Here is a tiny trained network, its code and every weight. The questions are about switching its units off for an input and a class, where a switched-off unit gives its printed mean instead of its output.

import numpy as np


def w(rows, s, z=0):
    codes = np.array(rows[::2]) - 128.0
    scale = np.full(codes.shape[1], s)
    scale[-1] = z or s
    return codes * scale


def f(y):
    return np.maximum(y, 0)


def log_softmax(a):
    a = a - a.max(-1, keepdims=True)
    return a - np.log(np.exp(a).sum(-1, keepdims=True))


def net(x, mask):
    res = np.array(x, float).reshape(1, 3) / 4 @ E
    y = f(res @ A[0][:, :-1].T + A[0][:, -1])
    res = res + np.where(mask, y, B[0][:, -1]) @ B[0][:, :-1]
    return log_softmax(res[-1] @ U[:, :-1].T + U[:, -1])


A, B = {}, {}
E = w([
[137,168,7,140,138,140,120,177,117],'x0',
[63,104,110,99,14,134,166,139,169],'x1',
[86,71,110,188,117,146,33,138,63],'x2',
],0.014)
A[0] = w([
[148,200,63,149,128,175,154,203,124,106],'neuron 0',
[130,75,130,252,119,164,88,133,102,67],'neuron 1',
[113,151,147,173,175,117,86,151,120,52],'neuron 2',
[165,127,91,164,113,140,161,158,104,47],'neuron 3',
[145,176,124,104,126,130,153,155,177,249],'neuron 4',
[113,183,97,124,163,143,130,154,171,34],'neuron 5',
[101,126,140,168,127,115,92,82,78,201],'neuron 6',
[117,151,138,157,108,121,142,137,193,44],'neuron 7',
[123,112,179,103,131,98,126,126,138,132],'neuron 8',
[168,124,126,128,153,180,113,121,75,37],'neuron 9',
[97,100,137,122,91,125,76,170,139,42],'neuron 10',
[118,171,71,140,122,123,102,128,126,77],'neuron 11',
[132,95,181,179,135,48,170,106,113,77],'neuron 12',
[162,194,144,92,147,103,217,94,189,87],'neuron 13',
[95,112,112,95,99,120,128,98,154,49],'neuron 14',
[159,171,112,104,148,131,187,119,128,163],'neuron 15',
[193,141,118,84,164,99,118,86,97,55],'neuron 16',
[136,118,175,92,114,109,104,70,92,69],'neuron 17',
[52,77,98,91,94,135,127,158,211,94],'neuron 18',
[112,105,174,135,134,90,137,146,124,54],'neuron 19',
[205,96,126,125,165,103,149,118,130,32],'neuron 20',
[136,113,105,138,62,140,160,172,153,53],'neuron 21',
[174,211,141,93,151,100,137,114,154,31],'neuron 22',
[191,180,123,113,184,102,96,104,100,240],'neuron 23',
[87,118,118,113,155,128,103,104,123,255],'neuron 24',
[179,148,150,143,208,127,113,157,139,102],'neuron 25',
[97,117,105,159,106,152,78,190,115,173],'neuron 26',
[112,120,180,119,113,99,147,82,129,119],'neuron 27',
[107,96,113,118,61,123,147,161,163,111],'neuron 28',
[139,126,188,139,122,97,136,111,144,115],'neuron 29',
[137,163,97,142,130,129,157,160,119,158],'neuron 30',
],0.014,0.0086)
B[0] = w([
[45,228,139,191,156,27,139,178,54,228],'neuron 0',
[130,72,170,119,125,87,95,123,33,218],'neuron 1',
[179,78,187,165,117,116,100,196,136,171],'neuron 2',
[15,147,114,197,194,79,140,242,17,155],'neuron 3',
[123,140,209,62,50,166,205,62,91,231],'neuron 4',
[52,108,140,151,170,65,133,241,56,162],'neuron 5',
[152,100,159,73,37,172,189,106,74,212],'neuron 6',
[164,89,215,135,81,63,46,164,139,150],'neuron 7',
[60,190,74,190,137,121,196,154,71,182],'neuron 8',
[193,69,172,187,68,72,13,208,156,162],'neuron 9',
[153,76,159,181,64,87,110,167,84,164],'neuron 10',
[56,168,108,145,148,78,147,165,64,177],'neuron 11',
[87,172,165,172,139,55,158,174,106,177],'neuron 12',
[150,41,186,90,116,121,130,112,2,251],'neuron 13',
[162,110,203,191,103,55,22,181,148,162],'neuron 14',
[136,101,158,70,91,150,160,136,37,208],'neuron 15',
[196,107,179,149,53,90,58,179,179,174],'neuron 16',
[82,178,55,201,184,113,150,211,57,173],'neuron 17',
[199,154,235,147,68,49,107,143,181,221],'neuron 18',
[54,144,17,191,226,30,118,223,33,151],'neuron 19',
[195,99,205,205,90,12,44,196,162,161],'neuron 20',
[173,119,233,182,95,69,83,165,156,181],'neuron 21',
[169,27,146,87,117,124,126,123,22,189],'neuron 22',
[158,210,202,182,7,108,146,99,202,251],'neuron 23',
[142,173,160,124,17,172,239,28,121,198],'neuron 24',
[126,152,233,183,49,41,114,168,162,208],'neuron 25',
[122,104,151,87,77,172,186,103,70,222],'neuron 26',
[73,197,68,169,144,101,184,156,88,194],'neuron 27',
[176,176,206,164,54,67,84,166,191,209],'neuron 28',
[90,208,109,167,132,107,172,181,74,185],'neuron 29',
[84,191,147,139,88,121,189,135,64,186],'neuron 30',
],0.009,0.016)
U = w([
[195,123,169,178,135,71,109,154,190,93],'0',
[68,186,110,165,187,91,143,173,84,87],'1',
[145,44,148,109,127,132,120,126,67,63],'2',
[119,180,147,118,88,165,174,52,152,233],'3',
[67,187,29,214,199,227,62,38,235,2],'4',
[33,253,33,63,161,181,93,45,229,2],'5',
],0.013,0.0088)

Each question gives the input, the list of numbers given to net, and the class t.
The units are the neurons (one row each of A and B). Each row of codes is followed by its name. A weight is (code - 128) times the scale printed after its matrix; where a second scale follows, it is the last column's (A, B and U).
mask holds one flag per neuron, in row order. A switched-off neuron (its flag False) gives its mean, the last column of its row in B, instead of its output. The means were averaged over made-up inputs and are rounded, as every weight is.
A unit's drop is (log p(t) with every unit on - log p(t) with that unit switched off) / (log p(t) with every unit on - log p(t) with every unit switched off).
The circuit of an input: a set's keep is (log p(t) with only the set's units on - log p(t) with every unit switched off) / (log p(t) with every unit on - log p(t) with every unit switched off). Starting from the 12 units with the biggest drops (on a tie, the unit counted first), units are removed one at a time, each time the one whose removal leaves the highest keep (on an exact tie, the one counted first), for as long as the keep stays at least 0.8.
circuit, biggest first: the units of the circuit, biggest drop first
k most important neurons: the k neurons with the biggest drops, biggest first
drop of u: that unit's drop, to one decimal
input [-3,1,3], class 3: 2 most important neurons : neuron 13; neuron 0
input [2,-5,-6], class 2: circuit, biggest first : neuron 13
input [-7,-7,7], class 0: 3 most important neurons : neuron 9; neuron 2; neuron 13
input [1,5,-6], class 2: 4 most important neurons : neuron 13; neuron 23; neuron 4; neuron 15
input [6,6,6], class 0: 2 most important neurons : neuron 18; neuron 28
input [4,-6,5], class 0: 2 most important neurons : neuron 23; neuron 13
input [7,1,-8], class 2: 4 most important neurons : neuron 13; neuron 22; neuron 4; neuron 15
input [-7,-2,-8], class 2: 2 most important neurons : neuron 13; neuron 22
input [4,7,7], class 0: 4 most important neurons : neuron 18; neuron 28; neuron 13; neuron 21
input [-5,-3,-6], class 2: 3 most important neurons : neuron 13; neuron 22; neuron 0
input [-3,1,-3], class 3: 2 most important neurons : neuron 0; neuron 1
input [-5,-1,4], class 1: drop of neuron 13 : 0.1
input [5,-1,-7], class 2: drop of neuron 13 : 0.5
input [-7,4,-6], class 1: circuit, biggest first : neuron 27
input [-2,3,-2], class 3: drop of neuron 20 : 0.2
